Here is a tiny trained network, its code and every weight. The questions are about switching its units off for an input and a target symbol, where a switched-off unit gives its printed mean instead of its output.

import numpy as np


def w(rows, s, z=0):
    codes = np.array(rows[::2]) - 128.0
    scale = np.full(codes.shape[1], s)
    scale[-1] = z or s
    return codes * scale


def norm(h):
    return h / np.sqrt((h * h).mean(-1, keepdims=True) + 1e-5)


def f(y):
    return y / 2 * (1 + np.tanh(0.7978845608 * (y + 0.044715 * y**3)))


def softmax(a):
    e = np.exp(a - a.max(-1, keepdims=True))
    return e / e.sum(-1, keepdims=True)


def log_softmax(a):
    a = a - a.max(-1, keepdims=True)
    return a - np.log(np.exp(a).sum(-1, keepdims=True))


def net(x, mask):
    ids = ['Γαβδεξφψ'.index(c) for c in x.split()]
    T = len(ids)
    res = E[ids] + P[:T]
    q, k, v = (norm(res) @ M[0].T for M in (Q, K, V))
    z = softmax(np.where(np.tri(T) > 0, q @ k.T / 4**0.5, -1e9)) @ v
    res = res + np.where(mask[0], z, O[0][:, -1]) @ O[0][:, :-1]
    y = f(norm(res) @ A[0][:, :-1].T + A[0][:, -1])
    res = res + np.where(mask[1:13], y, B[0][:, -1]) @ B[0][:, :-1]
    return log_softmax(norm(res)[-1] @ U[:, :-1].T + U[:, -1])


Q, K, V, O, A, B = {}, {}, {}, {}, {}, {}
E = w([
[136,102,19,73],'Γ',
[123,216,167,99],'α',
[92,59,59,36],'β',
[4,76,101,116],'δ',
[205,92,72,41],'ε',
[115,162,92,103],'ξ',
[237,125,142,169],'φ',
[96,51,172,160],'ψ',
],0.012)
P = w([
[127,154,145,96],'0',
[126,146,200,172],'1',
[128,147,100,146],'2',
[177,85,165,130],'3',
[129,139,89,161],'4',
[156,88,176,3],'5',
],0.015)
Q[0] = w([
[253,135,233,90],'H0',
[28,251,144,127],'H0',
[13,109,244,60],'H0',
[241,104,162,61],'H0',
],0.0058)
K[0] = w([
[251,138,151,114],'H0',
[152,114,125,47],'H0',
[146,159,132,136],'H0',
[172,85,151,186],'H0',
],0.015)
V[0] = w([
[90,127,86,120],'H0',
[133,148,108,140],'H0',
[156,84,103,151],'H0',
[88,82,149,255],'H0',
],0.0099)
O[0] = w([
[56,76,46,51,93],'H0',
[219,81,214,139,115],'H0',
[159,113,255,71,133],'H0',
[106,119,193,63,1],'H0',
],0.0055,0.0041)
A[0] = w([
[100,116,85,205,85],'N0',
[60,131,122,145,98],'N1',
[139,153,93,125,115],'N2',
[134,226,144,203,91],'N3',
[103,240,127,57,30],'N4',
[164,130,116,71,78],'N5',
[66,173,146,136,150],'N6',
[117,52,233,133,153],'N7',
[72,35,130,101,112],'N8',
[64,197,72,173,63],'N9',
[151,188,27,79,11],'N10',
[182,40,245,148,1],'N11',
],0.013,0.0075)
B[0] = w([
[76,196,118,73,146],'N0',
[136,164,173,176,149],'N1',
[130,127,180,114,162],'N2',
[155,43,81,39,230],'N3',
[112,150,37,2,154],'N4',
[77,164,160,208,180],'N5',
[100,87,176,187,169],'N6',
[138,144,205,108,254],'N7',
[233,90,148,102,233],'N8',
[141,208,159,120,201],'N9',
[102,90,182,196,229],'N10',
[5,154,94,91,229],'N11',
],0.0094,0.0041)
U = w([
[73,111,43,170,162],'Γ',
[116,162,50,91,182],'α',
[90,40,24,133,3],'β',
[40,62,181,112,123],'δ',
[149,126,142,220,219],'ε',
[107,195,98,161,200],'ξ',
[233,159,120,140,126],'φ',
[152,164,251,133,43],'ψ',
],0.014,0.0063)

Each question gives the input, a string of symbols that net reads in full, and the target symbol t.
The units are the heads (4 rows each of Q, K, V and O) and the neurons (one row each of A and B). Each row of codes is followed by its name. A weight is (code - 128) times the scale printed after its matrix; where a second scale follows, it is the last column's (O, A, B and U).
mask holds one flag per unit, heads first, then neurons. A switched-off unit (its flag False) gives its mean, the last column of its rows in O or B, instead of its output. The means were averaged over made-up inputs and are rounded, as every weight is.
A unit's drop is (log p(t) with every unit on - log p(t) with that unit switched off) / (log p(t) with every unit on - log p(t) with every unit switched off).
The circuit of an input: a set's keep is (log p(t) with only the set's units on - log p(t) with every unit switched off) / (log p(t) with every unit on - log p(t) with every unit switched off). Starting from the 12 units with the biggest drops (on a tie, the unit counted first), units are removed one at a time, each time the one whose removal leaves the highest keep (on an exact tie, the one counted first), for as long as the keep stays at least 0.8.
circuit, biggest first: the units of the circuit, biggest drop first
k most important neurons: the k neurons with the biggest drops, biggest first
drop of u: that unit's drop, to one decimal
input φ ε φ ε, target ψ: 2 most important neurons	[N3 N7]
input δ φ ε φ ε β, target ψ: circuit, biggest first	[H0 N7 N3]
input α Γ α β φ ε, target ψ: circuit, biggest first	[H0 N5]
input ψ δ φ δ, target ψ: circuit, biggest first	[N7 N8]
input ε ε α α, target φ: most important neuron	[N3]
input α β ψ α δ, target δ: circuit, biggest first	[H0 N8 N1]
input ξ ψ ε ε, target δ: 3 most important neurons	[N11 N9 N8]
input Γ β α ξ, target α: 2 most important neurons	[N10 N11]
input φ φ ε δ ψ, target ψ: circuit, biggest first	[N7 H0]
input ξ δ α φ, target ψ: circuit, biggest first	[N11 H0]
input δ φ α β, target ψ: 3 most important neurons	[N7 N8 N3]
input β δ α, target α: 3 most important neurons	[N3 N4 N9]
input α ε α δ, target φ: 2 most important neurons	[N8 N11]
input Γ φ ψ ξ, target δ: circuit, biggest first	[N8]
input α φ ε α φ δ, target ψ: 3 most important neurons	[N7 N8 N3]
input ε δ ε β, target φ: 2 most important neurons	[N8 N11]
input α ξ φ α ψ, target ψ: drop of N0	0.1
input δ ψ ξ φ ε, target ε: drop of N9	0.0
input δ ε α α, target φ: drop of N8	-0.1
input β ε ε ξ, target α: drop of N10	0.6
input φ ψ ψ ε, target δ: most important neuron	[N11]
